[ -13   48   -8  -15  -29  -13   41   52  -11  -59  -68   35  -25   -6
   17   -8  -20   50   12  -35  -22   43    8    5  -23   29   -4   -8
  -51   10   53  -57   -7 -103   14  -58  -25  -50  -37] -> K539
[ 54 -71 -11 -17 -50  49  -7   7  -6  -6 -25   2  -4 -33   2 -31  27   4
  53  36 -38  28  59  86  24  36 -30 -52 -12 -22  21  17   9 -65  -6 -67
  20   3  21] -> K756
[-42  15 -18   1 -23 -20  54  50 -17 -40 -83  37 -17 -11  30  -6  -1  42
  -1 -70 -31  57  20 -15 -34  17   3  12   4  16  56 -40 -28 -93   8 -42
  -8  -4 -60] -> K313
[ 31 -81 -28  24 -38  16  10   6 -11  -6 -32  11  20 -51   0 -25  16   6
  64  24 -48  38  74  84  -7  47 -39 -61  -1 -32  45   0  25 -47  -3 -64
   8  44   7] -> K635
[ 10   4 -80  41 -63  -8  78 -50  24 -19  55  21  -4 -10  53  -5  28  -3
  10  -1 -40  27 -54  -5   6   7 -73 -25  34  -3  -9   5   9 -92   2 -43
  70  16  -7] -> K723
[-44   6 -13  -5 -34 -24  49  28   0 -42 -58  19 -21  -7  13 -21 -16  36
  -2 -45 -17  42  28 -25 -34  25  -2 -15  -5  -3  52 -34 -14 -84  14 -61
   9 -19 -46] -> K625
[   3   -9  -95   53  -53  -34   72  -37    4  -13   32   27   -5  -15
   18   -7   32   19   16  -33  -65   39  -29    8   -7   22  -47  -37
   47    4    0    0    2 -105  -16  -67   55   38  -34] -> K470
[-32   4 -19   2 -31 -21  33  74 -10 -37 -81  26 -17   1  33 -17  -9  44
   4 -38 -32  47  26 -22 -24  27 -28 -17  25   6  64 -31 -32 -83  13 -43
 -15  -9 -65] -> K756
[-46  -7  11  -1  -7 -26  48  53  -5 -47 -74  22 -10   7  34  -1  -9  34
  -1 -43 -28  58  20 -16 -43   3  -6   9   6  30  70 -29 -24 -70  50 -16
   3   1 -51] -> K859
[ 40 -71   6  -6 -51  51  10 -17 -11 -12 -22   4  16 -47   8 -10  32  11
  53  11 -51  30  60  73  14  61 -33 -78  -5 -18  19 -10  15 -42   6 -58
   8  22  21] -> K107
[ 41 -68 -24  -4 -20  37  33 -31  10   3 -31   7   4 -58  11 -19  15  17
  87  44 -34  16  50  91   5  71 -39 -76 -24 -25  30  -5  14 -53 -19 -72
  -2  33  32] -> K723
[-33  23 -18  -9 -29 -18  44  41 -22 -41 -71  35 -20  -3  39  -9   3  26
   4 -70 -29  65  16 -12 -39   9  19  16  -7  11  56 -38 -26 -88   7 -32
  -5  -1 -64] -> K313
[ 23 -35 -68  43 -43 -10  67 -32  -7   5  40  29   3 -22  28   2  27  31
  15 -17 -55  33 -37  22  13  -2 -70 -24  32   5  -5  19  13 -76 -34 -72
  47  44  -8] -> K744
[ 30 -62 -10   0 -28  19  17 -17  -3  -7 -26  17   2 -56 -11 -19  30   6
  65  19 -51  36  58  84  -7  62 -28 -91 -18 -28  18  -6   1 -56  -7 -77
  35  19   8] -> K470
[-48  -1 -15   7 -20 -41  34  56 -21 -47 -82  27 -15 -11  29 -14 -23  32
  16 -47 -32  51  41 -19 -51  14 -11 -14   2   8  62 -44 -12 -81   9 -45
 -21  15 -49] -> K635
[  8 -18 -86  59 -44 -26  68 -25  10 -14  37  30   9  -2  37  -9  32  36
   6 -17 -56  42 -38   9   2  -8 -60 -19  46  21  24   4  19 -95  -4 -49
  52  33  -2] -> K859
[-22  38 -15 -27 -41  -4  22  21 -33 -33 -54  26 -28   3  25 -13 -11  25
  15 -47  -2  47   0  -4 -32  13  39   2 -39  17  41 -51 -16 -91  -5 -55
 -11 -42 -33] -> K313
[ 38 -64 -13  -2 -41  43  14 -18 -13  -1 -16  16   7 -52   0 -20  24  10
  77  28 -42  50  72  83   4  56 -42 -72 -15 -36  39   6   2 -49   7 -55
  28  14  25] -> K404
[-42   8 -21   9 -19 -21  55  59 -18 -35 -74  38 -17 -13  35  -3   1  40
   2 -66 -32  69  17 -17 -34  21  -3   4   8  24  52 -44 -33 -83   9 -40
  -2  -5 -66] -> K313
[  4 -22 -79  48 -63  -4  55 -49 -11  -9  46  24   4  -8  22  12  23  23
   4 -32 -73  30 -25 -17  13   3 -48 -25  61   0 -16  -1  10 -78 -10 -41
  38  40 -14] -> K107
[ -1  -3 -81  54 -65   2  64 -48 -16  -3  72  35  -6 -16  29   5  24  -1
  18  -3 -56  56 -27 -18   7  -6 -68 -26  35  -7 -19   9  -3 -89  10 -35
  86   3   7] -> K404
[ -53   16  -10    5  -20  -41   48   65  -11  -58  -74   22   -9  -11
   30   -4   -7   36   -5  -47  -41   38   26  -14  -44   28  -11  -15
    9   34   58  -30  -24 -111   21  -43   -7   15  -69] -> K722
[ 69 -89  -1  14 -12  45  10  -2 -15  16 -27  28  21 -63  14  -9  30  17
  78  27 -51  50  61 113   9  67 -47 -58 -12 -37  34   7   8 -16 -10 -77
  10  42  -6] -> K744
[ 54 -83  -5  27 -16  36  17   2  -1   5 -28  13  27 -44  14 -22  43  13
  74  32 -45  58  66 105  13  40 -41 -47  -2 -19  53 -10  17 -35  30 -55
  23  35   0] -> K859
[ 76 -82   0  17  -7  50  23  -3  -9  19 -37  32  22 -54   6 -13  31  17
  76  30 -53  38  69 113   7  50 -43 -47 -12 -43  41  11  17 -22  -7 -77
   4  40 -14] -> K744
[  47 -105  -26    9  -45   60   24  -20  -19   24    2   14    4  -61
    5   -8   42    8   91   17  -37   72   53   84    9   44  -20  -41
  -36   -8    4  -31   -5  -29  -16  -72   16   22   15] -> K313
[-42  -4 -13   1 -30 -24  54  28  -2 -40 -56   8 -22  -3  -2 -25 -22  41
  -7 -37 -16  36  29 -25 -23  17  -1 -19 -10  14  45 -45  -7 -80  19 -65
   3 -14 -36] -> K625
[ 38 -95 -31  27 -29  25   4   7 -15  13 -20  16  11 -56   9 -24  28   4
  85  39 -48  52  80  82  -6  39 -47 -59   3 -33  32 -17  18 -39  -8 -63
   6  42   6] -> K635
[ 50 -78 -17   9 -49  46  11   6  15  -4 -19   7   8 -23   0 -29  17  14
  46  27 -41  25  58  75  19  42 -39 -52 -13 -31  29  21  12 -42  -2 -65
  23  15   7] -> K756
[ 38 -66 -16  -2 -36  36  23 -22 -24  -3 -19  19   9 -52  -7 -24  19   8
  75  26 -49  45  69  90  12  46 -27 -77 -24 -17  39   1  10 -54   1 -65
  21  18  43] -> K404
[  17   24  -82   41  -63  -13   74  -51   16  -16   52   32  -11    0
   46  -13   19   11   14    8  -48   25  -55   -9    6   -7  -61  -32
   35   -7  -13    5   16 -103   -3  -43   67    9   -2] -> K723
[-45  28   3  -9 -30  -9  23  15 -25 -29 -47  -2 -17   8  -3 -14 -42  14
   5 -33  12  29  21 -15 -35  35  47   2 -27  10  43 -31  -7 -66  25 -46
 -17 -43 -36] -> K625
[  65 -107    4    8  -19   59   24  -13  -15   25  -23   18   19  -62
    6   -6   35   10   88   27  -42   49   62  114   11   57  -55  -46
  -23  -38   25   -6    8  -15   -9  -85   13   43    0] -> K744
[-61  -3  -7  11 -26 -36  57  63  -4 -51 -70  21  -1 -16  29   0  -7  38
   0 -56 -38  41  26 -19 -46  37 -24 -17   1  24  57 -39 -28 -96  21 -54
   3  16 -67] -> K722
[   9    1  -64   39  -91    0   60  -48   -4  -17   59   19   -4    9
   42   -4   33    3   -8  -26  -69   43  -34  -27    7  -11  -56  -20
   48    2  -24    1   22 -107   13  -29   68   20  -20] -> K107
[ -5 -42 -67  42 -66  -7  70 -37  -3  -7  41  18   3  -9  24   6  18  29
   6 -31 -75  38 -21  -4  15   1 -58 -35  53  15 -15  -6  13 -76 -10 -42
  49  46 -11] -> K107
[  7  24 -89  53 -46 -12  70 -51  11  -5  48  28  -2 -12  45   4  20   2
  13   7 -51  25 -50 -13   1   7 -58 -25  41 -15 -13  15   8 -91  -3 -34
  57  20 -15] -> K723
[ 46 -92 -30  11 -33  49  20 -13 -24  24 -16  22  12 -59  -6 -12  35  15
  82  11 -50  61  63  92  14  38 -16 -45 -21 -15  17 -14   0 -39 -20 -65
  18  32   6] -> K313
[  33 -114  -32   16  -40   42   36  -19  -18   22    1   16   12  -67
    2   -7   41   17   80    7  -44   63   59   85    5   40  -30  -41
  -18  -21   20  -13   -2  -24  -18  -55   17   48    6] -> K313
[-21 -37 -73  41 -60 -18  73 -31  -2  -1  70   4  -1 -15  17   9  15  23
  23  -6 -54  36 -35   2  -6 -11 -50 -31  24  38 -27   9   5 -86 -30 -39
  55  59  -6] -> K722
[-21  30  13 -35 -52  -3  22  21 -11 -54 -68  16 -20   9  38  -6 -20  34
   2 -47 -20  28  16 -14 -31  33  17 -17 -12   1  51 -42  -9 -75  30 -40
 -19 -31 -56] -> K107
[  33 -112  -27   32  -32   20   13   -2  -14   13   -9   18    8  -63
   11  -19   26   13  100   41  -51   63   81   81   -8   40  -54  -68
    7  -44   23  -13   17  -22  -17  -58    1   62   17] -> K635
[ 31 -75 -25   2 -44  26  12  -1  -5   0 -25   9   9 -50   0 -24  17   9
  71  34 -37  31  64  78 -11  36 -39 -70 -25 -29  34  -5  26 -48 -17 -67
  13  29  22] -> K635
[ -3  14 -11 -29 -56 -11  20  49  -2 -49 -68  24 -40   5  42 -31 -18  33
  13 -24 -12  30  13  -2  -5  15  -5 -15 -27   4  48 -33 -13 -94   9 -76
  -9 -40 -41] -> K756
[-34  13 -10 -14 -19 -20  38  44 -24 -47 -78  33 -20   0  23 -20  -6  32
  13 -52 -28  56  39 -12 -31  16 -10  -5  14   8  73 -39 -32 -92  35 -42
  -2 -15 -41] -> K404
[ 38 -60 -17  -1 -35  27  20 -17   7  -6 -24  18   6 -47  -8 -23  30   7
  61  21 -44  27  56  80 -16  68 -26 -81 -26 -26  32  -7   4 -53   1 -77
  30   8  -3] -> K470
[ 48 -87 -27  14 -25  52  12 -16 -27  10 -13  24   7 -58  -4 -21  24   9
  97  34 -47  59  83  97  18  49 -42 -68 -11 -20  39 -13  -1 -29  11 -58
  20  31  17] -> K404
[ 62 -61  15  -7 -28  43  10 -10  -6  -5 -32  16  16 -52  15 -15  23   9
  53  17 -36  28  49 104   7  64 -35 -55 -37 -29  31  24  20 -50 -13 -87
  17  16  12] -> K744
[-37 -16  -7 -14 -23 -37  47  48   5 -60 -70  36 -33 -11  30 -21   2  29
   4 -54 -38  47  31  -7 -42  29 -20 -34  -3  23  49 -37 -31 -95  28 -58
  28  -3 -64] -> K470
[ 60 -86  -6  14 -23  45  21   5  -2   0   3  21   2 -46  -7 -11  29  24
  84  39 -59  77  67  93  11  37 -48 -50 -38 -27  11 -27   7 -32   1 -46
  12  22  10] -> K539
[ 45 -95 -16   8 -32  31  28 -21   2   2 -14  20   7 -55  -2 -20  46   0
  85  16 -52  50  66  90 -10  57 -36 -66  -6 -35  27 -19  -7 -24   7 -68
  27  42 -13] -> K470
[ 15  -1 -79  40 -54 -19  69 -27   0 -13  55  29 -12 -17  13   0  19  39
  20  -5 -59  46 -38  14  17 -12 -61 -18   5   4 -20 -13  18 -99 -33 -49
  36  10  13] -> K539
[-11 -10 -86  72 -76 -23  65 -31  -7  -2  61  28   1 -19  39  -3  22  -1
  21  -3 -61  54 -29 -20 -12 -13 -80 -23  47 -18 -24   9  25 -86 -13 -30
  69  49   0] -> K635
[ 37 -67 -13  25 -29  41  20   6  -6   4 -12   5  25 -47   2 -16  35   3
  68  40 -52  37  72  84 -10  51 -40 -51  -7  -6  32  -9  15 -57  11 -49
  16  43 -13] -> K722
[  9 -12 -57  38 -94   4  65 -57  -3  -9  58  25  -5 -14  38   9  26  16
  15 -19 -76  50 -32 -26  13   0 -66 -39  41  -9 -38  -5  12 -89  -6 -40
  64  26  -6] -> K107
[  -2  -20  -97   54  -57  -33   54  -25   -7   -4   36   27   -3  -10
   33  -19   20   14   26  -11  -55   35  -14    2  -12  -15  -55  -21
   45   -6    5    6   31 -101  -40  -56   30   51    4] -> K635
[-23   9  -9  11 -17 -24  58  71   6 -57 -74  41 -14 -11  22  -7  -4  54
   1 -49 -45  61  33 -12 -27  29 -44   3 -11   2  60 -47 -20 -94  28 -41
 -12 -11 -63] -> K539
[ 23 -39 -64  41 -43  -9  75 -32   1   6  47  26   1 -15  31   2  18  37
  18 -14 -54  40 -43  25   7  -1 -68 -26  27  19  -9  18  14 -65 -40 -61
  45  51  -9] -> K744
[ 13 -30 -91  57 -61 -22  68 -47  24  -3  72   9  -1  -4   7 -19  25  23
 -12 -11 -45  28 -26 -18  14 -10 -44 -21  45   1 -10  13  24 -72 -17 -60
  54  24  -5] -> K625
[ 28  15 -52  41 -61  10  51 -45 -17  12  55  33   4  -6  38   8  24  -6
  12  -6 -53  46 -45  -9  -6   1 -53  -8   9 -10 -22  19  13 -86 -13 -51
  64   8 -17] -> K744
[ 44 -88 -30  40 -32  45  26 -22  -3  18   1   3  15 -53 -21 -26  26  15
  68  39 -36  40  77  67   8  59 -33 -58  -4 -31  26 -11  20 -27   9 -69
   9  27   7] -> K625
[ 56 -89 -13  13 -25  38   7 -11  -3  -4 -15  15  15 -38  17 -24  41   7
  71  31 -45  58  62  96   7  33 -34 -49 -20 -15  48 -12  15 -49  25 -65
  31  21   8] -> K859
[ 10  17 -73  63 -78  -3  71 -48  15  -7  76  21 -12  -4  17 -17  19  11
 -13  10 -44  32 -30 -31  11 -17 -56 -13  33 -14 -32  16  30 -92  12 -38
  90  -3 -11] -> K625
[ 33 -75 -14  -7 -50  34  17 -25 -15 -15  -4  16   4 -67  14 -16  25   2
  70  12 -34  39  62  85  15  58 -39 -61 -20 -29  38  19   1 -45  10 -58
  28  20  34] -> K404
[-36  19   6 -29 -42 -10  36  37 -15 -56 -86  29 -22   2  37  -8 -10  37
   0 -60 -44  43  32 -19 -31  20 -11 -22   9   0  54 -46 -15 -94  29 -35
   1  -4 -68] -> K107
[ 64 -77 -11  25 -19  51  24  -1  -6  10  -8  26  11 -56 -10  -9  28  24
  95  45 -62  71  73  95  13  51 -50 -49 -39 -34  12 -34  12 -32  -6 -55
  -3  22  13] -> K539
[ 38 -53 -20  13 -32  43  17 -19   7  13 -12  -3  10 -46 -19 -30  21   8
  51  42 -27  30  70  78   6  56 -24 -58 -16 -36  26   8  28 -56  -1 -69
  25   3   4] -> K625
[ -4 -29 -79  44 -70 -13  72 -49  -9   2  45  21  -2 -18  23  11  17  39
  24 -19 -74  39 -30 -12  10  10 -57 -48  54   4 -18 -12  13 -76 -26 -46
  29  47  -5] -> K107
[-11  38  12 -33 -17   1  19  22 -38 -32 -69  30 -20   1  25   0 -30  20
  14 -31  -6  23   3  15 -40  22  18   3 -38   0  53 -22 -10 -75   6 -60
 -14 -36 -49] -> K744
[  17    3  -81   46  -86    5   41  -26    3    3   65   26  -10   -1
   47   -6   35  -12    2    0  -58   41  -35  -33   10   -8  -66   -6
   37  -20  -27   29    3 -102   -9  -37   72   -1  -16] -> K756
[-33   4 -12 -21 -20 -34  40  53   3 -64 -78  32 -27   8  22 -26   7  22
 -13 -61 -31  37  25  -8 -45  18  -6 -22   1  22  66 -45 -29 -96  41 -56
  29 -18 -76] -> K470
[  -5    6  -82   62  -60   -5   60  -49  -19    4   64   28    3   -2
   37    9   20    7   24   -1  -52   52  -46  -18  -13   -6  -40  -16
   13   17   -3    8   17 -101    5  -31   57   15    2] -> K859
[ 14 -20 -97  38 -55 -31  66 -47  14 -16  55  25 -16 -11  21 -11  42  15
  10 -22 -56  27 -37  -1  -4  -5 -51 -33  46  11 -10   0   0 -95 -21 -65
  60  31 -24] -> K470
[ -12  -29  -86   61  -58  -19   70  -30   -3   -1   58   15    2  -20
   25    6   23   20   26  -12  -70   43  -25   -1   -4    6  -58  -31
   31   32  -24    1    6 -110  -34  -56   52   62  -13] -> K722
[-34  22 -13 -14 -26 -27  14  36 -29 -46 -66  20 -25  -8  27  -9 -32  19
  18 -22  -9  30  22  -8 -46  10  18 -10 -21   1  49 -46  -5 -71   9 -51
 -27 -26 -29] -> K635
[ -7 -10 -80  71 -51 -21  51 -11  -3 -10  52  24   0  -9  34  -1  22  -4
   2  -5 -52  49 -21 -21  -8 -21 -70 -16  53  -7 -18   4  16 -76  -3 -32
  67  31 -14] -> K635
[ 22 -33 -71  56 -46  -7  80 -33 -10   8  31  32  10 -32  27  10  17  28
  24 -15 -66  44 -39  32  13  20 -70 -22  34   9  -4  14  11 -78 -29 -75
  41  46 -17] -> K744
[ 48 -86 -26  11 -22  43  22 -18 -14   7 -16  27  10 -57   1 -20  34  10
  84  28 -51  51  86  88   9  39 -43 -55  -4 -47  46  -3   2 -30  14 -54
  21  33  11] -> K404
[  64 -100  -20   24  -43   49    8    5    5    9  -15   13   10  -38
    8  -26   36    3   63   37  -56   44   80   80   21   41  -49  -38
    7  -48   27   20    7  -33   12  -56   18   33  -11] -> K756
[ 44 -53 -31   6 -13  29  29 -20  10  -4 -40  15  14 -46  12 -25  21   8
  65  33 -35   5  49  91   9  60 -33 -64 -10 -30  50   3  19 -55   0 -68
   2  30  10] -> K723
[  0 -20 -97  39 -61  -2  54 -37 -13  10  48   8 -16 -16  21  12  17  13
  20  -1 -52  28 -37  -9  12  -4 -42  -7  37  -3 -27  22  -2 -90 -41 -48
  26  25  -1] -> K756
